Below are the code and all the weights of a small trained network. Each question names an input and a class and asks about switching units off, where a switched-off unit gives its printed mean instead of its output.

import numpy as np


def w(rows, s, z=0):
    codes = np.array(rows[::2]) - 128.0
    scale = np.full(codes.shape[1], s)
    scale[-1] = z or s
    return codes * scale


def f(y):
    return np.maximum(y, 0)


def log_softmax(a):
    a = a - a.max(-1, keepdims=True)
    return a - np.log(np.exp(a).sum(-1, keepdims=True))


def net(x, mask):
    res = np.array(x, float).reshape(1, 6) / 4 @ E
    y = f(res @ A[0][:, :-1].T + A[0][:, -1])
    res = res + np.where(mask, y, B[0][:, -1]) @ B[0][:, :-1]
    return log_softmax(res[-1] @ U[:, :-1].T + U[:, -1])


A, B = {}, {}
E = w([
[214,211,185,97,173,104],'x0',
[160,136,95,148,166,228],'x1',
[149,111,177,135,172,194],'x2',
[106,242,117,112,35,151],'x3',
[64,171,70,160,154,53],'x4',
[165,80,148,2,98,154],'x5',
],0.008)
A[0] = w([
[162,115,133,156,185,167,170],'neuron 0',
[122,134,135,79,54,137,114],'neuron 1',
[122,81,127,173,209,217,127],'neuron 2',
[107,147,131,63,72,140,110],'neuron 3',
[113,46,91,171,112,107,225],'neuron 4',
[104,135,142,102,168,142,41],'neuron 5',
[146,117,136,135,206,212,250],'neuron 6',
[94,59,154,164,210,229,156],'neuron 7',
[64,150,190,69,112,170,183],'neuron 8',
[91,69,129,122,128,140,209],'neuron 9',
[118,78,117,114,100,88,137],'neuron 10',
[155,120,132,137,135,146,38],'neuron 11',
[114,131,143,64,18,141,180],'neuron 12',
[200,228,171,91,203,76,94],'neuron 13',
[69,202,60,222,122,70,162],'neuron 14',
[75,205,80,192,112,72,123],'neuron 15',
[93,8,87,172,62,50,140],'neuron 16',
[163,184,149,69,178,109,190],'neuron 17',
[144,161,93,153,111,121,151],'neuron 18',
[139,93,132,158,149,161,109],'neuron 19',
[40,216,74,214,109,88,176],'neuron 20',
],0.011,0.0019)
B[0] = w([
[133,88,74,133,115,140,181],'neuron 0',
[134,125,139,44,138,148,184],'neuron 1',
[186,51,59,140,147,158,205],'neuron 2',
[143,132,148,56,129,166,184],'neuron 3',
[70,87,185,168,159,102,196],'neuron 4',
[141,144,130,127,113,133,138],'neuron 5',
[187,70,71,123,106,119,206],'neuron 6',
[169,13,62,154,130,170,218],'neuron 7',
[157,110,142,69,105,124,179],'neuron 8',
[122,86,167,181,154,105,177],'neuron 9',
[88,131,187,179,107,142,167],'neuron 10',
[138,101,120,130,136,119,142],'neuron 11',
[148,134,159,16,154,162,214],'neuron 12',
[113,185,138,198,12,35,221],'neuron 13',
[47,237,62,130,186,153,240],'neuron 14',
[112,221,69,91,190,170,222],'neuron 15',
[61,110,241,211,195,134,223],'neuron 16',
[141,174,156,173,26,104,192],'neuron 17',
[108,140,130,117,140,92,160],'neuron 18',
[146,94,95,143,128,142,163],'neuron 19',
[111,205,45,83,255,113,245],'neuron 20',
],0.019,0.011)
U = w([
[146,41,75,140,141,166,86],'0',
[54,193,53,114,197,133,254],'1',
[126,155,139,125,66,74,123],'2',
[46,76,220,142,180,147,22],'3',
[123,108,209,1,112,170,116],'4',
],0.0081,0.00054)

Each question gives the input, the list of numbers given to net, and the class t.
The units are the neurons (one row each of A and B). Each row of codes is followed by its name. A weight is (code - 128) times the scale printed after its matrix; where a second scale follows, it is the last column's (A, B and U).
mask holds one flag per neuron, in row order. A switched-off neuron (its flag False) gives its mean, the last column of its row in B, instead of its output. The means were averaged over made-up inputs and are rounded, as every weight is.
A unit's drop is (log p(t) with every unit on - log p(t) with that unit switched off) / (log p(t) with every unit on - log p(t) with every unit switched off).
The circuit of an input: a set's keep is (log p(t) with only the set's units on - log p(t) with every unit switched off) / (log p(t) with every unit on - log p(t) with every unit switched off). Starting from the 12 units with the biggest drops (on a tie, the unit counted first), units are removed one at a time, each time the one whose removal leaves the highest keep (on an exact tie, the one counted first), for as long as the keep stays at least 0.8.
units of the circuit, in order: the units of the circuit, biggest drop first
top k neurons: the k neurons with the biggest drops, biggest first
drop of u: that unit's drop, to one decimal
input [-7,-5,-6,-2,-6,-5], class 3: units of the circuit, in order : (neuron 16)
input [6,-5,3,-6,-4,-6], class 2: top 2 neurons : (neuron 13; neuron 17)
input [-8,5,-3,-4,1,3], class 3: top 2 neurons : (neuron 16; neuron 4)
input [6,-3,2,4,-8,0], class 2: top 2 neurons : (neuron 13; neuron 17)
input [-4,-6,7,-8,1,-4], class 3: top 2 neurons : (neuron 16; neuron 4)
input [1,5,6,-2,2,-8], class 0: top 2 neurons : (neuron 7; neuron 2)
input [8,-1,-4,3,5,7], class 2: drop of neuron 13 : 0.5
input [-8,-5,7,-5,-3,3], class 3: drop of neuron 18 : 0.0
input [6,7,-8,6,-1,5], class 4: drop of neuron 12 : 0.2
input [7,3,3,5,2,5], class 2: drop of neuron 13 : 0.3
input [3,-2,8,0,-4,6], class 4: top 2 neurons : (neuron 8; neuron 12)
